sivi: [ 72 133 187 155 155 133 122]
pom: [140 136 140 134 140 114 114]
Lenot: [213 136 140 126 135 213 135]
all pom: [134] | 4
all sivi: [155] | 4 5
all pom: [140] | 1 3 5
all Lenot: [135] | 5 7
all sivi: [72] | 1
all Lenot: [140] | 3

Gop: [131 119 175 176 162 113 122  69 105 161 125 127 137 157 133 179 105 150
 139 116  88 120 160 126  65]
Fil: [159 135 165 119 147  93 114 117 125  63 104 139 157 139 139 132 119 147
 149 112 134 153  96 137 116]
fuv: [161 125 105 143  79 123 124 120 165 170 133 199 138 175 102 115 116 147
 129 126  87 132 165 135 130]
Rosi: [ 92 139 151 139 110 139  92  92 118 150 141 136 168 217 137  92 157  79
 188 125 101 118 127 137 137]
Runu: [180 139 213 182 142 139 112 137 142 104 141 112  87 200 152  67 131 189
 126 122  75  89  89 112 132]
fasom: [201 126 140 138 115  91 173 158 163 103 122 115 141 121 129  51  98  80
 173 118  88 108  98 131 159]
Difib: [ 88 133  73 129 182 130  79 148  91 127 190 140 132 107 128  81 123 126
  56 134 116  80 110 173 146]
all fasom: [115] | 5 12
all Fil: [134] | 21
all Runu: [89] | 22 23
all Difib: [81] | 16
all Rosi: [139] | 2 4 6

pini: [107  65 172 120  67 109 185  81 168  53  92 124  91 177 122 130  82 215
 118 158 163]
Refa: [191  88  88 123 182 136 147 151 135 135  90 128  71 135 146 145 164 197
 179  95  76]
dubup: [189 195 161  88 204 116 117  85  76 151 138 155 189 120  72 189  75 189
  69  74 202]
zek: [125 142 172 164 102 169 162 138 175 130 159 130  71 113  84 144 125 188
  78  63 164]
bulas: [108  34  95 151  99  97 179 132  74  80  84 140 159 175 154  69  99 158
 143 127  39]
peki: [200 168 117 181  74 127 142 127 145 127 127 127  51 126  81  63 168 145
 127 185 171]
all bulas: [159] | 13
all Refa: [135] | 9 10 14
all peki: [127] | 6 8 10 11 12 19
all dubup: [120] | 14
all dubup: [189] | 1 13 16 18
all pini: [92] | 11
all zek: [164] | 4 21

sufup: [137  72 134 137 134  87 137 137  50 172]
Mog: [ 64 227 100 171 171  81 227 171 136  64]
dadis: [138 210  64 160  90 136 210  90  65  65]
all sufup: [137] | 1 4 7 8
all dadis: [90] | 5 8
all Mog: [171] | 4 5 8
all Mog: [227] | 2 7
all dadis: [210] | 2 7
all dadis: [160] | 4

vef: [116 127 127 115 127]
rudu: [141 142 141 141 141]
melu: [129 130 134 130 126]
Falo: [100 100 101 132 112]
med: [ 50 130 124 147 124]
all melu: [130] | 2 4
all vef: [127] | 2 3 5
all rudu: [142] | 2
all rudu: [141] | 1 3 4 5
all med: [124] | 3 5
all Falo: [100] | 1 2

Melol: [129 134 131 113 122 128 127 128 116 129 139 129]
dipo: [103 145 124 145 113 106 112 117 131 145 127 128]
Vime: [136 172  75 162 154 202 117 111  84 131 133 155]
rel: [135 199 103 127 165 157 102 175 134 110 168 199]
pud: [113 154  88 105  68 164  64 120 188 143 122 145]
kavuk: [167  78 182 166 158 107 138 112 167  83 166 140]
keli: [ 81 137 103 166 100 140 144 139 112 137 140 113]
lam: [187 137 136 136 136 187 136 152 110 152 135 136]
Gefo: [134  82 175 153 176  91 147 142 140 156 160  76]
all kavuk: [166] | 4 11
all lam: [136] | 3 4 5 7 12
all kavuk: [182] | 3
all dipo: [145] | 2 4 10

seze: [132  42 120 110 159]
Nud: [118 122 158  68 119]
Mumum: [ 95  92  44 119 147]
dus: [110 122 144 122 133]
dob: [129 151 123 151 151]
puz: [118 120 145  68 127]
ruf: [127  93 172 113 113]
fiku: [121 121 121 108 121]
all puz: [118] | 1
all seze: [120] | 3
all ruf: [113] | 4 5
all fiku: [121] | 1 2 3 5
all puz: [120] | 2
all dob: [151] | 2 4 5
all Mumum: [92] | 2

zazo: [170 162  58  95]
goz: [ 90 105  90  90]
suzuf: [111 111 141 148]
tanu: [ 89 147  77 123]
susi: [112 100 124 148]
zel: [ 53 108  53 151]
fiti: [126 128 156  86]
all suzuf: [111] | 1 2
all goz: [90] | 1 3 4
all zel: [53] | 1 3
all tanu: [147] | 2
all zazo: [58] | 3

keten: [ 78 163 144 137 134 171 106]
mig: [178 138 127 141 151 125 118]
sutag: [ 63 181 142 130 144 170  93]
par: [ 87 146 144 165 146 165  70]
subul: [141 150 131 126 105  89  84]
tuli: [140 161 131 127 119  94  83]
gul: [149 124 126 149 121 149 149]
rogap: [119 166 139 152 153 174 104]
Zizu: [146 131 129 115 124 142 124]
tesor: [125 162 114 114 114 125 125]
Piba: [147 150 131 136 115  94 166]
all tesor: [114] | 3 4 5
all par: [165] | 4 6
all gul: [149] | 1 4 6 7

